Below are the code and all the weights of a small trained network. Each question names an input and a target symbol and asks about switching units off, where a switched-off unit gives its printed mean instead of its output.

import numpy as np


def w(rows, s, z=0):
    codes = np.array(rows[::2]) - 128.0
    scale = np.full(codes.shape[1], s)
    scale[-1] = z or s
    return codes * scale


def norm(h):
    return h / np.sqrt((h * h).mean(-1, keepdims=True) + 1e-5)


def f(y):
    return np.maximum(y, 0)


def softmax(a):
    e = np.exp(a - a.max(-1, keepdims=True))
    return e / e.sum(-1, keepdims=True)


def log_softmax(a):
    a = a - a.max(-1, keepdims=True)
    return a - np.log(np.exp(a).sum(-1, keepdims=True))


def net(x, mask):
    ids = ['αβεημστφ'.index(c) for c in x.split()]
    T = len(ids)
    res = E[ids] + P[:T]
    u = 0
    for l in range(2):
        q, k, v = (norm(res) @ M[l].T for M in (Q, K, V))
        z = softmax(np.where(np.tri(T) > 0, q @ k.T / 4**0.5, -1e9)) @ v
        res = res + np.where(mask[u], z, O[l][:, -1]) @ O[l][:, :-1]
        u += 1
        y = f(norm(res) @ A[l][:, :-1].T + A[l][:, -1])
        res = res + np.where(mask[u : u + 4], y, B[l][:, -1]) @ B[l][:, :-1]
        u += 4
    return log_softmax(norm(res)[-1] @ U[:, :-1].T + U[:, -1])


Q, K, V, O, A, B = {}, {}, {}, {}, {}, {}
E = w([
[67,200,42,54,101],'α',
[108,92,167,8,135],'β',
[213,152,90,155,115],'ε',
[32,130,152,253,35],'η',
[43,106,103,56,108],'μ',
[172,163,117,78,87],'σ',
[120,52,83,188,18],'τ',
[125,228,78,170,140],'φ',
],0.014)
P = w([
[105,119,154,169,162],'0',
[146,122,4,109,117],'1',
[92,108,211,97,125],'2',
[137,165,101,143,172],'3',
[116,125,70,124,73],'4',
[82,107,224,93,136],'5',
[131,161,120,130,189],'6',
[117,124,79,109,68],'7',
],0.016)
Q[0] = w([
[169,91,129,127,136],'L0H0',
[91,98,250,119,150],'L0H0',
[144,65,66,82,2],'L0H0',
[157,78,97,99,35],'L0H0',
],0.0063)
K[0] = w([
[172,57,154,150,201],'L0H0',
[108,93,153,108,152],'L0H0',
[149,5,57,143,64],'L0H0',
[104,27,91,120,51],'L0H0',
],0.011)
V[0] = w([
[85,151,1,125,175],'L0H0',
[190,99,115,196,215],'L0H0',
[169,171,100,132,124],'L0H0',
[121,122,78,82,149],'L0H0',
],0.0092)
O[0] = w([
[132,214,246,30,85,250],'L0H0',
[86,17,200,90,255,2],'L0H0',
[101,119,180,97,72,131],'L0H0',
[67,141,167,231,67,186],'L0H0',
],0.0058,0.0047)
A[0] = w([
[88,219,148,175,189,66],'L0N0',
[254,125,191,164,75,2],'L0N1',
[107,174,109,205,75,146],'L0N2',
[126,77,125,61,51,10],'L0N3',
],0.0088,0.00089)
B[0] = w([
[203,147,116,79,191,197],'L0N0',
[152,126,124,209,153,186],'L0N1',
[98,173,119,78,187,253],'L0N2',
[197,113,136,7,111,249],'L0N3',
],0.013,0.005)
Q[1] = w([
[113,76,134,202,113],'L1H0',
[137,155,68,143,93],'L1H0',
[133,108,145,140,6],'L1H0',
[194,109,103,122,127],'L1H0',
],0.018)
K[1] = w([
[165,157,94,190,35],'L1H0',
[191,222,83,174,217],'L1H0',
[169,255,217,32,51],'L1H0',
[138,148,82,89,179],'L1H0',
],0.0089)
V[1] = w([
[68,18,202,79,196],'L1H0',
[245,161,169,109,87],'L1H0',
[162,114,41,106,124],'L1H0',
[138,187,145,138,254],'L1H0',
],0.0094)
O[1] = w([
[113,100,221,168,119,132],'L1H0',
[245,124,170,55,204,141],'L1H0',
[153,140,12,114,156,183],'L1H0',
[71,146,157,161,233,254],'L1H0',
],0.012,0.0052)
A[1] = w([
[180,2,92,40,135,253],'L1N0',
[168,201,112,86,188,56],'L1N1',
[139,139,102,116,208,88],'L1N2',
[224,178,113,227,177,159],'L1N3',
],0.0087,0.0041)
B[1] = w([
[83,118,42,201,169,254],'L1N0',
[180,155,126,82,36,241],'L1N1',
[117,188,153,150,187,187],'L1N2',
[2,25,118,85,98,182],'L1N3',
],0.013,0.0065)
U = w([
[144,113,197,143,118,254],'α',
[169,87,173,95,175,112],'β',
[83,78,106,151,155,95],'ε',
[116,131,158,189,64,218],'η',
[59,100,108,92,25,47],'μ',
[246,162,130,145,87,237],'σ',
[150,130,28,196,144,91],'τ',
[123,203,131,124,176,56],'φ',
],0.012,0.0037)

Each question gives the input, a string of symbols that net reads in full, and the target symbol t.
The units are the heads (4 rows each of Q, K, V and O) and the neurons (one row each of A and B). Each row of codes is followed by its name. A weight is (code - 128) times the scale printed after its matrix; where a second scale follows, it is the last column's (O, A, B and U).
mask holds one flag per unit, layer by layer, with each layer's heads first. A switched-off unit (its flag False) gives its mean, the last column of its rows in O or B, instead of its output. The means were averaged over made-up inputs and are rounded, as every weight is.
A unit's drop is (log p(t) with every unit on - log p(t) with that unit switched off) / (log p(t) with every unit on - log p(t) with every unit switched off).
The circuit of an input: a set's keep is (log p(t) with only the set's units on - log p(t) with every unit switched off) / (log p(t) with every unit on - log p(t) with every unit switched off). Starting from all 10 units, units are removed one at a time, each time the one whose removal leaves the highest keep (on an exact tie, the one counted first), for as long as the keep stays at least 0.8.
units of the circuit, in order: the units of the circuit, biggest drop first
top k neurons: the k neurons with the biggest drops, biggest first
top k neurons in layer l: the k neurons of layer l with the biggest drops, biggest first
input β μ τ η η ε φ ε, target φ: top 2 neurons	[L0N0; L1N2]
input μ τ β β τ ε, target ε: top 3 neurons in layer 0	[L0N1; L0N3; L0N0]
input β η τ β, target η: units of the circuit, in order	[L0H0; L1H0; L0N3; L0N0]
input μ μ α σ η, target σ: units of the circuit, in order	[L1H0]
input ε ε η τ, target α: units of the circuit, in order	[L1H0; L0H0]
input ε η τ μ μ τ φ η, target φ: units of the circuit, in order	[L0N2; L1H0]
input ε ε σ ε μ τ ε, target α: units of the circuit, in order	[L0H0; L1H0]
input τ σ η μ, target μ: units of the circuit, in order	[L1H0; L0H0; L0N3; L1N0]
input ε μ σ β φ φ μ, target α: units of the circuit, in order	[L1H0; L0H0; L1N0]
input μ φ ε σ τ μ τ, target φ: top 2 neurons	[L0N2; L1N2]
input τ η σ τ, target μ: top 2 neurons	[L0N2; L0N3]
input σ σ τ φ μ μ φ μ, target φ: units of the circuit, in order	[L1H0; L0H0]
input μ β ε φ μ τ, target τ: units of the circuit, in order	[L0H0; L1N0]
input τ ε α σ, target μ: units of the circuit, in order	[L0N3; L1N0; L1N3]
input ε τ ε, target ε: units of the circuit, in order	[L1N3; L0N1]
input μ ε μ ε ε, target μ: units of the circuit, in order	[L1N3]
input τ β φ σ, target μ: top 3 neurons	[L1N3; L0N3; L0N1]
input φ μ σ α η, target σ: units of the circuit, in order	[L1H0; L0N0]
input σ ε μ ε φ μ σ, target τ: top 2 neurons in layer 0	[L0N2; L0N3]
input β ε σ ε μ β μ, target η: units of the circuit, in order	[L0H0; L1H0; L0N3; L0N2]
input α φ β τ σ σ α, target σ: top 2 neurons	[L1N1; L1N0]
input σ μ μ τ τ β σ β, target σ: top 3 neurons	[L0N3; L1N3; L0N2]
input σ η σ μ β, target σ: top neuron	[L1N3]
input ε μ η τ, target α: top 2 neurons	[L0N2; L1N0]
input σ β σ φ τ μ β, target τ: top 3 neurons	[L0N2; L1N0; L0N0]
input φ ε ε ε ε σ ε ε, target φ: top 3 neurons in layer 1	[L1N2; L1N3; L1N0]
input σ η ε φ η, target φ: top neuron in layer 0	[L0N2]
input α ε α μ, target σ: top 2 neurons	[L1N1; L1N3]
